Below is a small trained network, with its code and all its weights. Each question gives an input and a class and asks what happens when units are switched off, that is, made to give their printed mean instead of their output.

import numpy as np


def w(rows, s, z=0):
    codes = np.array(rows[::2]) - 128.0
    scale = np.full(codes.shape[1], s)
    scale[-1] = z or s
    return codes * scale


def f(y):
    return np.maximum(y, 0)


def log_softmax(a):
    a = a - a.max(-1, keepdims=True)
    return a - np.log(np.exp(a).sum(-1, keepdims=True))


def net(x, mask):
    res = np.array(x, float).reshape(1, 7) / 4 @ E
    y = f(res @ A[0][:, :-1].T + A[0][:, -1])
    res = res + np.where(mask, y, B[0][:, -1]) @ B[0][:, :-1]
    return log_softmax(res[-1] @ U[:, :-1].T + U[:, -1])


A, B = {}, {}
E = w([
[19,3,169,62,143,74,174],'x0',
[41,102,16,183,113,208,155],'x1',
[188,60,191,192,88,199,217],'x2',
[90,171,156,239,236,82,182],'x3',
[130,126,125,127,128,126,127],'x4',
[125,128,128,130,124,128,129],'x5',
[126,130,130,129,125,127,127],'x6',
],0.0074)
A[0] = w([
[225,235,88,186,114,189,93,72],'N1',
[190,48,189,166,91,194,204,68],'N2',
[153,88,98,50,34,168,84,64],'N3',
[204,150,223,90,139,54,110,35],'N4',
[86,116,53,160,118,173,147,88],'N5',
[10,2,183,75,142,85,182,32],'N6',
[186,79,186,174,94,195,204,63],'N7',
[86,117,58,155,118,173,142,59],'N8',
[69,117,41,164,118,181,141,108],'N9',
[87,123,79,148,118,173,138,4],'N10',
[75,113,51,157,119,182,138,107],'N11',
[88,116,59,153,121,176,137,49],'N12',
[65,124,42,167,119,177,145,122],'N13',
[170,83,162,158,107,164,180,9],'N14',
[198,162,242,95,147,51,101,60],'N15',
[71,119,48,158,120,182,142,88],'N16',
[75,117,49,162,111,175,139,90],'N17',
[179,76,192,192,102,181,206,71],'N18',
[229,233,85,187,116,189,95,82],'N19',
[80,182,57,73,170,53,54,45],'N20',
[74,157,153,225,223,84,172,55],'N21',
[154,92,100,57,50,165,84,66],'N22',
[144,85,108,54,36,165,99,57],'N23',
[150,95,96,56,35,170,86,54],'N24',
[93,151,152,211,212,88,164,9],'N25',
[73,182,54,70,165,49,52,42],'N26',
],0.0067,0.0028)
B[0] = w([
[67,2,62,108,108,23,167,250],'N1',
[45,178,103,139,82,171,39,214],'N2',
[158,169,109,207,208,148,203,211],'N3',
[219,113,215,39,87,136,110,209],'N4',
[177,120,176,78,110,125,121,192],'N5',
[77,11,51,118,101,11,161,255],'N6',
[53,175,107,135,89,167,42,205],'N7',
[180,120,174,82,110,123,120,182],'N8',
[191,120,187,66,109,127,121,209],'N9',
[163,125,160,89,114,122,118,161],'N10',
[190,120,184,71,104,120,126,201],'N11',
[175,117,174,80,112,124,121,179],'N12',
[194,128,192,66,110,126,120,212],'N13',
[84,162,121,132,105,158,73,167],'N14',
[213,114,196,47,98,129,123,223],'N15',
[182,123,177,82,109,124,122,200],'N16',
[183,117,180,75,113,125,120,198],'N17',
[61,181,110,130,89,176,56,205],'N18',
[70,15,67,112,109,21,165,253],'N19',
[49,195,118,142,71,199,42,219],'N20',
[171,183,105,210,218,170,215,223],'N21',
[164,168,105,209,213,156,208,201],'N22',
[151,164,105,204,208,143,205,203],'N23',
[159,164,111,209,206,146,212,205],'N24',
[170,175,108,201,202,160,211,197],'N25',
[53,195,117,144,77,198,41,222],'N26',
],0.0067,0.0071)
U = w([
[224,118,252,63,97,127,112,255],'0',
[70,24,37,122,111,16,148,60],'1',
[169,182,106,201,237,176,190,135],'2',
[34,191,112,133,74,209,33,66],'3',
],0.011,0.00098)

Each question gives the input, the list of numbers given to net, and the class t.
The units are the neurons (one row each of A and B). Each row of codes is followed by its name. A weight is (code - 128) times the scale printed after its matrix; where a second scale follows, it is the last column's (A, B and U).
mask holds one flag per neuron, in row order. A switched-off neuron (its flag False) gives its mean, the last column of its row in B, instead of its output. The means were averaged over made-up inputs and are rounded, as every weight is.
A unit's drop is (log p(t) with every unit on - log p(t) with that unit switched off) / (log p(t) with every unit on - log p(t) with every unit switched off).
The circuit of an input: a set's keep is (log p(t) with only the set's units on - log p(t) with every unit switched off) / (log p(t) with every unit on - log p(t) with every unit switched off). Starting from the 12 units with the biggest drops (on a tie, the unit counted first), units are removed one at a time, each time the one whose removal leaves the highest keep (on an exact tie, the one counted first), for as long as the keep stays at least 0.8.
circuit, biggest first: the units of the circuit, biggest drop first
top k neurons: the k neurons with the biggest drops, biggest first
drop of u: that unit's drop, to one decimal
input [6,-3,7,3,-1,-1,5], class 3: circuit, biggest first	[N2 N18]
input [-7,-2,4,-5,-1,1,8], class 1: circuit, biggest first	[N1]
input [-6,-3,1,-6,-7,-4,5], class 1: circuit, biggest first	[N1 N19]
input [-5,-1,-6,5,-1,-6,6], class 3: top 2 neurons	[N20 N26]
input [-6,0,4,-6,-8,4,0], class 1: top 2 neurons	[N1 N19]
input [5,3,-6,2,2,7,-7], class 3: top 2 neurons	[N26 N20]
input [-5,6,7,-3,2,-3,-7], class 3: top 4 neurons	[N2 N7 N18 N15]
input [5,2,-7,4,-5,-3,8], class 3: top 2 neurons	[N26 N20]
input [-4,2,3,-7,6,6,0], class 2: drop of N14	0.0
input [7,-6,7,4,-5,-5,0], class 1: drop of N9	0.1
input [-5,-5,6,-6,-4,-3,0], class 2: drop of N6	0.2
input [-1,-5,-7,-5,-4,5,7], class 3: drop of N26	0.5
